Each row is followed by its class number.
[-561  249  299 -673 -346 -222  110  874 -104  215  -25 -486 -364  148
 -130  556 -198  593  -77 -238   13 -144  -64 -172  508    8  -59  -56
 -376  135  383  -96 -309  -33  461   82]	11
[ -30  340   44  899  518 -168 -165  126 -127 -126 -103 -286   33  -49
 -122 -168   87 -310  112 -431    3  174  763 -223  291  299   47 -188
 -236 -141  -37   90 -271 -136 -191  104]	0
[  58  119 -298  239  140  152 -244 -126 -124  -99  211  -33  218   98
  -35 -101  174  242  151 -113  281  271  -60  -93 -215 -221 -334  -43
  355   88 -270 -181 -112   26   93  -84]	5
[-145   57  180  228 -154 -184   59   -5  284   87  215 -106  259 -106
   15   37  249  149 -198  283 -116 -215  518   68 -248   28   50   37
 -153  -52  -49   51   72  154  334  -67]	6
[-206   98  253  332 -170 -242  -95  329   31  196 -362  236  255   -4
  -44  -76  -41 -697 -190  145 -249 -229 -165  -44   34  183  534  238
    1 -222  202  162  -88 -375  -53 -180]	8
[  57  175 -116  849  295 -245  109 -213  -59  113 -322  202  311  -89
   80 -221  286 -403 -155 -165 -159 -100  -22  -23 -192 -280   34  193
  215  -96 -298  -17   43  -77 -315  -55]	5
[-172  117    0  375  138 -187 -111  261 -185   48  182  245   -1 -112
  -55 -172 -125 -222  -55 -308  -48 -299  272  145 -423  284 -289    9
 -101 -263  -97  111   -7  297  192  175]	3
[ 234 -210  104  -29  -86 -362  145  -22  582 -133 -308  162 -324 -295
 -225   94 -137 -424  -42  311 -249   48 -337 -179  220  -73  398   24
  133  -65  -19  207  -38 -362 -334   78]	4
[ 400 -297  -21   78 -184   37  -49 -517 -196  377   13  175 -281   80
   35   92  121  239 -114  154 -121   57  226   52  527   13  109   11
  -59   24 -178 -140  398  323 -144 -269]	5
[ 235  607  -13  340 -270 -109 -139 -133 -194    4 -231   39  202  242
  155 -394  269 -391 -135 -221  -35 -138  180   37 -181 -279  -85  -65
  -79 -133 -252   63   87  -65 -512   31]	1
[-803  -16 -355 -320  502 -108  193  351 -458   41 -237 -454 -262  -38
  169  401  -64 -170   98 -304  727 -273 -166  137  -29 -401 -187    9
 -113  -22  135  138 -102  289 -474  230]	12
[ -32 -138  120  471   51  -80 -587  -29  327  206 -369  356  137   98
 -138  -34  194 -149 -196 -507  201 -146 -345   19  -67 -171  805  393
 -273   30 -122  198   27 -161 -486  141]	11
[-245  106  -97  351  138 -204  -98 -197  127   67  -69  395 -272  116
  -59 -178  305 -379 -399  -38  218  -96  522  -27 -184 -497 -128  -48
 -323 -233 -117  346  296  381 -772  102]	9
[-249  -63  193  -26  111   17  106  280 -193 -164  229 -202 -176 -324
 -186  -42 -107  432  385   56 -148  500  152  100  -97  438 -194 -321
 -335  139  107  -25 -319 -127  390   53]	11
[ 477 -277 -112  448  110  -33 -251 -383   -5  -88   55  111  304   25
 -265 -307  386  -50  189  363 -389  204  375  236 -677 -118   29 -212
  196   78 -498   84  246 -114 -129    2]	9
[ 301 -146  -14  368  -68   98 -130   59  -68 -187  -66   57  192   -2
  -14 -326  -44  174   31  269   79  232  101  -32   58  121  -69  127
  114  -66  -94   68  155 -107 -160  -94]	7
[   4  409   38   89   65   87  -38  194  -73   14   -6  -94  148  161
  -30    2  112  185 -130  182  133 -211  317  141   55 -114  -73  102
  244  -31  167 -111   89   42  277 -250]	0
[ 371  213 -280  308   38  -66  111 -318  327  -21  211 -137   89 -291
  -99  -12  371 -166    8  148 -182  150  350  -70  412  -23   65 -270
  254  139 -219   39 -311 -126  115  -54]	2
[-280  -19 -197   36  -49  181   13  -70 -532  261   66   49 -114  173
   28  -87  434 -544  196 -114   69  179  -29  225   -5 -202   74   77
 -242   56 -127  161  174   33 -557  -91]	9
[ -92   37  123   24 -137 -146  149 -208   44  400  112   97 -100 -120
  139   75  201 -323   37  135 -227   38  107   55  626   19   95   42
  -46  -41 -225 -127   74  245 -186 -119]	5
[-349 -249  123  -78   33    7  289  644  258  -90 -168 -102  313 -110
  -36  106 -134  -50 -147  221  -37 -292  570  178 -325  155  169   -9
 -201  199  362  218 -393  -36  452    6]	2
[-129   10  348 -170 -174 -155   85  334  262 -257 -227  210  333  118
   44   65   -8  214   27  281  -31 -213  161 -320 -233 -355 -124  -17
  353  -38 -185  -98  125  -25 -129  221]	7
[ -81 -156  -57 -248  -50  261  264   -7  185 -145  385  113  122  -45
  116   35   87  367  128  266 -124   -6  182  -90 -166  -58 -433  -70
  303  246 -131 -332 -267    7  497  -25]	9
[  23 -338  298   98   -2  361  297  283  318  -59 -203  527  -18   45
  -34  -32 -315  387   -8   71   37   30  145 -338  242  358   36   45
  -21   99  426   11   91   -4  360 -134]	12
[ 177 -142 -232  135   -3    2    5  181  228  273 -162  461  159  459
   66 -289   95 -711  119  -25  173   28   15 -278  114 -146  266  207
 -244  -92   17  408 -125  391 -453    0]	9
[ 551  337 -249 -173   13  304   16  -50 -251  -28  -26 -369   53   62
 -264   93   78  188   45  -16 -272   34   -5 -207  122   15   73 -169
  -71 -140  206  -20    7 -269  -28 -248]	3
[-127  174  228  -75 -283 -361 -208  -40 -552  125   91 -678  144    1
  -36   -9 -161  316  206  -21 -586    2 -370  214  -21  415 -215   71
 -259 -325 -261  141  379 -510  -10   56]	10
[ 102  -56 -382 -278 -266   45  109 -310   50  143  240 -262  162  148
  167   29  255  -62  142  212  -40   26  284  -15  517  -84  158  -36
  -87  167  -96   -9 -275  108 -148  -51]	6
[  99   74   72 -293 -314   42  151  174  178  594  -93  149  -72  212
   30  130  336 -185 -196  -61 -390 -251   39  -16  267 -132  342  -58
 -287  199  284 -271 -377  185  203 -238]	4
[-189 -130  153  -59  408  689  121  202 -263   -1  -88  -81  137  271
  -15  171 -197    6  353 -496  -80  -16   76 -260  169  374   15   24
   80 -128  348  289   76  214 -130 -195]	3
[-448 -537 -207  -56  151   21  260  418 -193  187 -107  -63 -390 -127
   22  235 -127  -12  228  387  160  135  404  120  464  201  190   32
 -603  403 -140   14 -574  -20 -133   -4]	2
[ -95  104 -251   48  192  267  193  179 -287 -165  430 -124 -334 -322
 -127   74 -364 -196  202   92  -78  210  178 -128   50  776 -189 -281
 -195 -204  212  244 -261   86  421 -145]	8
[-177 -227  226  481   90 -475  133   93  535  512 -158  487  -94   39
 -237  287  126  -64 -400   70   19 -318 -143  191  -25 -233  458  276
 -275  364  167   10 -221  391  300   45]	10
[ 233 -111 -108 -391   47  339  275  385  -35 -306   12 -355  135  -14
   43  157 -128   51  276    8  -98  -88  266  -87  -28   62 -154 -305
  194  239   81  -11 -461   49  180  101]	9
[-366 -493  130  135   33 -411  474   14  268   63   58 -256 -355 -529
 -277  364   29  607  -59  142 -201  132  539  121  -86  -92 -199 -140
 -118  326  -84  -89 -591   83  440 -169]	12
[ 115  101  592 -128 -490 -116 -213  764 -232   20  -87  -14 -163  324
 -369  204  -82  441  352  333 -109 -247    9 -216   -1  354   34 -157
 -254   11  268 -279  343 -556  505  114]	1
[ 170  234   91  582  -25 -124  -46 -110  -63 -174  151  425  283 -100
  -40 -383  -75  251  207  100  122   85  388   18 -495  192 -308   54
  -69 -202 -413  167  121  175  115  -22]	10
[-128  163 -134  297   -7  114 -207  339 -103  121  205   98   68  -38
 -132  -62  306 -370 -101  232   88 -144  270   92  -60  140  170  -65
  -36   -3  182  -80  -47 -116  254  -59]	3
[   8  215 -125  375  -31  169  -62  246 -110  -50  155  -73   97  -30
 -100  -67  334  -90  -39   46   45    5  105  -30  -36 -109  -75  -27
   97  -64   -6 -136   72  243 -200  -37]	8
[ -44  203 -182  387  211   59 -129  -14   77  223  135  -34  185  174
  -82  -37  349 -236   37 -406 -203   38  498 -193   32  -25   63  -42
   40 -130 -200   42   39  260  -24  -89]	5
[-221  -44  246  151  -87 -333  182  131  460  116 -135  116 -211 -227
 -128   60 -143 -327    1  248   83 -106   25  136  100   56 -125 -169
  -34   21 -155  -75   92   96 -107  214]	3
[-122 -578   45  415  650  427   -8  186 -239  -35 -192  196  337   87
   68 -224  -15 -167  238 -138  -96   87  503  133 -304  377  134    1
  236  -42  110   38  432  262   36  -35]	0
[ -17   -9 -207  826   62  107  -43  -24  340  -43  -17  645 -216 -207
  -61 -246  106  -63 -323 -546  452 -257  -60 -259 -418   66  -30   97
  -64 -261  227  290   32  281  -14  -40]	6
[ 101  327   -9  -19  530    8   78  -51  -30  309   71  -23 -203  339
   41   76    6 -513   38 -336 -126  -70  -55 -469  793  327   62  -37
   -4 -393  731 -214  350   63  192  -34]	4
[-324 -143 -171  172  128   20  -33 -141 -286  111  300 -237 -250 -246
  147  210  313  454   25 -279   70 -118  134   63  343   81  -50  168
  117  -34   15 -523  206   32  239  -24]	5
[-154 -274  141   95   41 -172  -14  363  139 -215  -98 -315   88   23
 -157  103  -94  473  237  -26   79   74  551 -221  206  172  193  -32
 -274  -26  244   41 -183   64    5  160]	9
[-222  -29  356  201  328 -376  251  -55  -44  179 -312  -16 -490 -283
   45  181 -376 -297   17 -565  138  -56 -235  163  489  251  -34  115
  209 -169  139  320  102  115   43  -66]	0
[-269 -530  239 -328 -461 -267  187  461  -39  -34 -193  -77 -100  -54
 -212  133  -31  879   61  467 -131   83  215  264 -287 -176  -70 -103
 -144  485   72 -468 -221 -270  441   -5]	6
[ 214  122  -98  -38   84  160  199  178  -28 -358   74  143  187  -53
  -76  -63 -367  131 -300  419 -228 -137  404 -214 -377  125 -316  -42
  141 -251   80   41  191   26  274 -101]	1
[ 489 -225 -479 -307   75  207   61   -3 -353 -263  -27 -100 -215  219
   53 -191 -193  404  230  228 -109  228  264   89 -289   36  -58 -135
 -103  240 -100   19 -290  116   92  -50]	1
[-445  499   -5  376  -54   99  -93  534 -163  -81   65 -233  322 -144
    4 -188 -204  -37   -8  138  158   10  371   79 -126  607 -198 -142
 -238 -213   45  -31   21 -223  382  -30]	2
[ 294  248  -34  187 -241 -206  -34  149  314   37  -32  368  -21  -20
  -30 -188  106   10 -226  215   60 -416  106  -24    7  -21  112  102
  -23 -146  126  123  104  -96  223    1]	6
[ -88  121  -47  392  128  -47  -29  199 -270   86   37  111  268   23
   42 -365  -44 -187   -6  -15 -190   43  502  213 -156  379   -9   48
    0 -224   85  241  -43  290  222 -181]	7
[-234   42  105   22  105    4 -202   10 -445 -393  170 -443  439  132
  -20  172 -173  796  293   12  -67  163  159 -220 -373   77 -290  -49
  161 -119 -293 -112  100   77   60  156]	9
[ 601 -505 -427  217  119  -12 -157 -357 -441  392  384 -371   93  -33
  137 -186  479 -448  484  310 -436  254  210  196  133  432  192 -214
 -192   51 -530 -122  355   -4   33  115]	10
[ -72 -437 -164  -31 -198   -8  224  -92  391   15  127  261   56 -213
  155 -137   89  661 -124  501  -93 -135  243  117 -256  -53 -206   40
   27  148 -216  -86 -106  138  335  -74]	8
[-110   66 -130  -61  212  214  249  319  133  -42  223  244   72 -147
 -111   94  265 -299  373  236  152 -137  112    5 -184  146  253 -158
 -162  146  249  101 -132  -65  359  165]	9
[-156  -84   23   86   20  -73   37  168  -23  128   57 -209  -31   22
 -188  272  227  444   61  117 -138   -1  128 -172  406 -102  193  142
  -91    3  243 -124 -137   76    5 -173]	5
[-109 -157 -292  264  191  160   45 -210  -47  186   76  450   90 -120
  207   22  325  -24  -13  -57  287    9  266    5  194 -323   58   80
  186  256 -502  -81 -226  401 -216   -6]	3
[ -88  100 -325  180 -220 -100  405   75  315 -269  -57  -28  -84 -362
  -94  -39  353  152 -267  300   16 -169  219 -141   23 -338   40 -162
  -29   75  406 -145 -431 -152 -140   25]	11
[-257 -100 -255 -214   78  346   84 -100 -404  160   -3 -167  115  136
  160  117   31   71  266 -375  326   67 -114   38   27  -17   69   44
  -51  -67  140   13   -9  549 -282 -184]	6
[ 321 -212 -295  144  253   90   57 -455 -102 -312  146  194   16   37
  -59 -210  122   78  100  239 -147  312  356 -118 -452 -232 -260 -261
  -66  145 -383   86  -65   63 -337  152]	0
[ -43 -185   64  187  642   70  -33   15   28  284   50  257  -84  120
   72  118  -73 -476   65  108   54   27  103 -228  599  280  194 -132
 -108   50  286  191 -285  291   41   45]	3
[ -67  -91 -171  -41  377  115   35   19 -268 -257  -42  -86  213  250
  126   96 -106  138   71  223  252  157  187 -223   60 -140 -131  -69
   25  227    7    5 -162  -46  -78  163]	2
[ -44 -104 -180  -93 -158  -87  114 -224  122 -276  259  -48  -39 -316
   50  -87  221   76  152  528  199  -29  165  224 -419 -147 -213 -105
  177   52 -259 -120  120 -197   81   97]	0
[-364 -388  184 -340 -125 -141  -44  448   33  -42 -184 -238   -1 -210
 -114    5 -103  468  273  213 -370  -23   87  141 -259   88   43  -37
  -74 -146  -57   64 -207 -102  -89  -78]	1
[ 230  -58 -102  279  230 -183   63 -229 -153 -123  111  243 -311 -110
  -17 -203   96 -241  150  180  -82  219   14   38   38  -95 -170  -45
  -48   18 -328  121  110   58 -393  198]	1
[ 461 -306   64  -23  103  -52 -141 -347   80 -106 -289  175  -25  141
  -47   88 -156   16  101 -153  128  -42 -570 -153 -264  -54  417   95
 -122  -27    8  248  292   33 -374  260]	7
[-299 -373 -233 -245  392  133  215  261   43  -71  167 -170 -337   95
   24  273 -205 -389  253   10  450  114  205  -24  -38   21 -128 -131
 -254  194   70  394 -222  534 -133  200]	5
[-379 -390   65  320 -139 -482  123  210   53  109  235 -207   77 -134
  -10    1  348 -225 -152  529  498   -8  275  187  -31  -93 -343 -283
 -258  298  249 -133  224 -128  304  443]	3
[-168  128  -81  130  141  195  176   92  311 -154   27 -170  410   -4
 -111  116   56  256  -70 -275   24 -241  369 -107 -569   -6  -45 -139
  -34  -11  154  -64   36  180  294   89]	1
[-227 -454 -345  -78  203  118  293  341   -8 -138  -48  156 -246 -166
 -158  134  -89   86    4  221  335 -134  260 -122 -324 -233 -266  -42
 -213   45  122  182 -408  147 -194  -72]	8
[-503  330 -124  655 -127 -267 -823  247 -118  161 -142  217  312  342
 -103 -303  127   32 -209 -479  648 -235   -8   37  -62  -28  457  641
 -221 -480  186  228  159   12 -346  -76]	7
[  92 -100  -19  144 -339  -73 -513 -316   62   36   49 -142  299  279
 -123 -116  172  358 -200 -200 -140   48 -101  -23 -379 -233   41  217
  -32  -80 -272  -28  126 -178 -186  -75]	9
[-312    2  -46    1  170 -392   85  214  -63 -210  -66  100  -11  -41
  -14  166  141 -194  581 -141  220  -73  -51  -76 -285 -474   25  124
 -123   34 -722  271  -37  218 -764  585]	5
[-433   63 -271  -13  -45  -92  207  253   79  357  255 -237 -244 -281
  -99  276  242 -348  -40 -132  460  -82  108  186  278  -61  -40   44
   -3   86  179 -194 -248   89  397 -213]	1
[  78 -626  124 -160 -150 -173    2  284 -715 -119 -328 -322 -412 -117
   67  -12 -368  417  285  553  -39  273  440  133  563  238 -306 -150
 -216  176 -446 -327  192 -572 -311  103]	0
[ 134   90  202  305  -51 -227 -388  219 -298 -117 -114   88  249  311
  -94 -154 -373  125  -17  176 -330    9  364 -247   -3  355  -76    1
   94 -192 -184 -100   14 -273  197  -13]	8
[ 181  129  -62  356  219  -40  -17 -173  158   10  163  223 -261 -145
   -1  -90  279 -367  -99   56 -156 -130   63   61 -224  -46   32  -68
  160  -47 -144  168  -43  182    4   -7]	0
[ 194 -433 -348  -31   18  -87   29  -36 -179   91  177  236  -27  -64
   79 -201  172 -325  158  782 -209   69  604  323 -179   16  -61 -337
 -206  282 -593  199 -139  172 -133  175]	8
[-384  185  265 -415  141   42  121  319 -344 -202   77   83 -105  138
  158  261 -499  -41  120  210  432  -45  159 -461  270  218 -299 -123
 -241 -291  315  134   83  155   -6  136]	9
[ -78  176 -261 -127  112  134  200  295  356   52 -205 -149  228  -35
 -135   56  300  -73 -268 -142 -183  -44 -104 -123 -356 -459  252    7
  -97  -23  155  234 -240  145 -239  -85]	7
[-152 -136   55  127  356  133  217  571 -496 -276 -112 -217  -21    5
 -100  146 -420  -21  314  127  -55  120   39 -168   82  436    9 -117
 -121  -86  343  212  -84  287 -119  119]	1
[ 130  266   77  132  143  178   21  236 -357  -94  215   77 -172   -8
   42  -66  -38 -287    6  -58    5   47  102 -232  232  208 -222   27
 -122 -220  101  205   71   15  -58  -58]	8
